Below are the code and all the weights of a small trained network. Each question names an input and a class and asks about switching units off, where a switched-off unit gives its printed mean instead of its output.

import numpy as np


def w(rows, s, z=0):
    codes = np.array(rows[::2]) - 128.0
    scale = np.full(codes.shape[1], s)
    scale[-1] = z or s
    return codes * scale


def norm(h):
    return h / np.sqrt((h * h).mean(-1, keepdims=True) + 1e-5)


def f(y):
    return np.maximum(y, 0)


def log_softmax(a):
    a = a - a.max(-1, keepdims=True)
    return a - np.log(np.exp(a).sum(-1, keepdims=True))


def net(x, mask):
    res = np.array(x, float).reshape(1, 8) / 4 @ E
    u = 0
    for l in range(3):
        y = f(norm(res) @ A[l][:, :-1].T + A[l][:, -1])
        res = res + np.where(mask[u : u + 8], y, B[l][:, -1]) @ B[l][:, :-1]
        u += 8
    return log_softmax(norm(res)[-1] @ U[:, :-1].T + U[:, -1])


A, B = {}, {}
E = w([
[172,78,96,111,93,177,180,106,56,115,101],'x0',
[123,105,128,78,118,159,148,189,201,185,86],'x1',
[184,64,138,209,107,106,148,146,122,112,161],'x2',
[188,146,75,95,111,114,94,152,120,169,227],'x3',
[101,190,174,132,38,155,119,70,163,49,172],'x4',
[132,104,57,105,68,124,178,110,212,151,78],'x5',
[132,159,147,180,130,97,211,147,170,152,176],'x6',
[159,155,1,123,91,90,75,204,140,123,174],'x7',
],0.0082)
A[0] = w([
[177,91,125,104,42,252,222,75,134,146,71,185],'0.n0',
[131,184,86,145,178,115,79,249,164,165,159,101],'0.n1',
[88,245,64,242,197,87,206,169,133,150,143,167],'0.n2',
[145,86,144,69,127,136,125,120,86,149,217,83],'0.n3',
[137,125,78,152,92,94,95,136,114,90,149,2],'0.n4',
[46,135,254,114,155,174,138,79,163,83,111,175],'0.n5',
[126,152,96,192,78,94,148,87,161,72,240,114],'0.n6',
[150,219,117,94,122,119,150,96,107,83,230,46],'0.n7',
],0.0067,0.0033)
B[0] = w([
[19,87,23,129,125,104,199,213,100,146,172,236],'0.n0',
[81,78,115,43,114,186,129,154,98,135,170,231],'0.n1',
[85,102,19,168,125,101,191,141,66,51,146,221],'0.n2',
[122,151,92,199,95,221,55,183,116,98,125,170],'0.n3',
[124,190,139,179,159,99,89,112,166,89,139,151],'0.n4',
[141,137,254,126,73,164,32,109,109,166,59,255],'0.n5',
[162,117,145,181,157,66,100,192,184,36,164,213],'0.n6',
[77,37,127,135,150,69,155,139,57,145,60,187],'0.n7',
],0.0088,0.0066)
A[1] = w([
[125,178,191,165,120,128,120,71,112,46,165,146],'1.n0',
[139,152,85,114,182,120,141,81,81,123,115,43],'1.n1',
[59,119,178,154,123,174,175,118,102,136,139,80],'1.n2',
[116,67,85,188,147,183,108,164,147,81,33,180],'1.n3',
[27,120,182,68,69,98,138,149,212,129,121,121],'1.n4',
[73,121,104,102,59,101,183,40,214,108,114,141],'1.n5',
[171,124,96,175,202,152,111,66,88,119,87,89],'1.n6',
[254,175,83,116,178,36,164,53,161,192,101,3],'1.n7',
],0.0082,0.0056)
B[1] = w([
[158,180,191,180,76,152,165,135,205,102,253,202],'1.n0',
[121,56,46,39,192,138,118,128,146,123,163,135],'1.n1',
[136,131,128,80,100,194,5,53,127,182,162,187],'1.n2',
[144,84,194,129,168,35,200,108,141,127,126,254],'1.n3',
[226,235,98,84,235,217,78,152,128,131,74,219],'1.n4',
[219,90,110,149,222,189,40,205,98,115,124,177],'1.n5',
[143,168,23,56,212,160,138,205,83,195,135,150],'1.n6',
[124,163,94,52,61,198,69,190,27,86,70,128],'1.n7',
],0.0077,0.0071)
A[2] = w([
[50,178,196,152,135,190,129,93,65,192,60,140],'2.n0',
[139,60,195,160,152,163,187,29,117,125,59,74],'2.n1',
[213,112,84,78,118,129,80,56,100,150,201,77],'2.n2',
[72,175,36,120,143,144,62,170,143,168,235,187],'2.n3',
[49,168,200,124,3,150,55,51,86,154,156,5],'2.n4',
[143,49,207,79,193,76,169,113,121,189,52,196],'2.n5',
[108,93,201,134,180,161,110,196,35,71,177,122],'2.n6',
[85,90,65,199,167,125,195,78,83,219,108,134],'2.n7',
],0.0072,0.0023)
B[2] = w([
[152,169,81,123,146,219,94,70,203,119,170,210],'2.n0',
[190,114,42,55,135,123,71,206,186,133,87,169],'2.n1',
[165,169,77,53,113,165,73,133,163,137,99,154],'2.n2',
[123,119,148,154,181,160,174,110,95,150,7,243],'2.n3',
[73,190,137,131,116,96,222,41,78,218,142,186],'2.n4',
[142,76,75,167,114,93,141,240,99,52,132,201],'2.n5',
[166,123,80,1,84,114,113,72,156,205,84,254],'2.n6',
[127,154,120,137,125,78,160,160,86,54,122,182],'2.n7',
],0.009,0.0084)
U = w([
[87,218,223,110,59,174,69,4,110,217,186,11],'0',
[212,159,205,233,87,42,60,120,188,63,188,43],'1',
[215,130,85,44,161,202,26,171,152,205,32,172],'2',
[73,22,47,131,132,35,220,203,59,122,128,253],'3',
],0.011,0.0031)

Each question gives the input, the list of numbers given to net, and the class t.
The units are the neurons (one row each of A and B). Each row of codes is followed by its name. A weight is (code - 128) times the scale printed after its matrix; where a second scale follows, it is the last column's (A, B and U).
mask holds one flag per neuron, layer by layer. A switched-off neuron (its flag False) gives its mean, the last column of its row in B, instead of its output. The means were averaged over made-up inputs and are rounded, as every weight is.
A unit's drop is (log p(t) with every unit on - log p(t) with that unit switched off) / (log p(t) with every unit on - log p(t) with every unit switched off).
The circuit of an input: a set's keep is (log p(t) with only the set's units on - log p(t) with every unit switched off) / (log p(t) with every unit on - log p(t) with every unit switched off). Starting from the 12 units with the biggest drops (on a tie, the unit counted first), units are removed one at a time, each time the one whose removal leaves the highest keep (on an exact tie, the one counted first), for as long as the keep stays at least 0.8.
units of the circuit, in order: the units of the circuit, biggest drop first
most important unit: the unit with the biggest drop
top k neurons: the k neurons with the biggest drops, biggest first
top k neurons in layer l: the k neurons of layer l with the biggest drops, biggest first
drop of u: that unit's drop, to one decimal
input [-8,1,-5,7,1,3,7,7], class 3: units of the circuit, in order => (0.n2)
input [-3,8,4,6,-5,5,3,2], class 3: top 3 neurons in layer 2 => (2.n6, 2.n0, 2.n1)
input [1,1,1,-5,8,-1,-2,-2], class 0: top 2 neurons => (0.n5, 2.n4)
input [-6,0,-1,-2,7,5,1,8], class 1: top 4 neurons => (0.n6, 0.n0, 2.n6, 0.n4)
input [-7,0,-4,-1,5,1,7,1], class 1: top 3 neurons => (0.n6, 0.n0, 1.n0)
input [6,-5,-8,-4,3,1,-3,-3], class 0: top 4 neurons => (0.n5, 2.n4, 1.n2, 0.n7)
input [0,-4,-2,0,2,2,-7,-1], class 0: top 2 neurons in layer 0 => (0.n7, 0.n5)
input [0,-8,-6,1,5,7,2,-7], class 2: top 2 neurons in layer 0 => (0.n0, 0.n3)
input [2,8,2,-8,1,-3,2,7], class 3: top 2 neurons => (1.n3, 0.n5)
input [0,5,0,1,0,-5,1,-7], class 0: top 2 neurons => (2.n4, 0.n5)
input [-8,2,4,2,1,-8,7,-2], class 0: top 2 neurons in layer 0 => (0.n1, 0.n0)
input [-8,6,6,1,-1,5,2,8], class 3: top 3 neurons => (0.n2, 0.n5, 2.n6)
input [-5,-6,2,-6,-5,-6,4,-4], class 0: top 2 neurons => (1.n0, 0.n5)
input [5,-2,-2,5,-1,5,-4,1], class 3: units of the circuit, in order => (0.n0)
input [-1,-2,1,-8,-4,7,7,-8], class 2: top 2 neurons in layer 1 => (1.n2, 1.n4)
input [-5,6,-4,0,6,-8,-6,2], class 0: top 2 neurons => (2.n4, 0.n5)
input [-3,1,0,3,4,1,5,-4], class 1: top 2 neurons => (0.n6, 0.n1)
input [7,4,-1,-5,1,1,3,-1], class 3: top 2 neurons in layer 0 => (0.n0, 0.n1)
input [6,-5,6,-3,0,-6,-1,5], class 1: top 2 neurons => (0.n0, 1.n0)
input [-6,-2,-1,7,6,1,-3,1], class 1: top 4 neurons => (0.n6, 0.n0, 1.n0, 0.n4)
input [7,-7,7,-7,4,-4,-3,-1], class 0: most important unit => 1.n0
input [-7,-3,-1,0,5,7,0,0], class 1: top 3 neurons in layer 0 => (0.n6, 0.n1, 0.n0)
input [-5,6,3,2,5,-2,7,5], class 3: drop of 0.n2 => 0.9
input [0,-7,8,2,2,-8,-1,-6], class 0: drop of 1.n3 => 0.1
input [5,8,4,0,-3,-1,1,-5], class 3: drop of 0.n0 => 0.1
input [-3,-5,-6,-5,4,5,0,4], class 1: drop of 0.n0 => 0.4
input [-2,-2,-3,-2,-4,-6,4,4], class 3: top neuron in layer 0 => (0.n2)
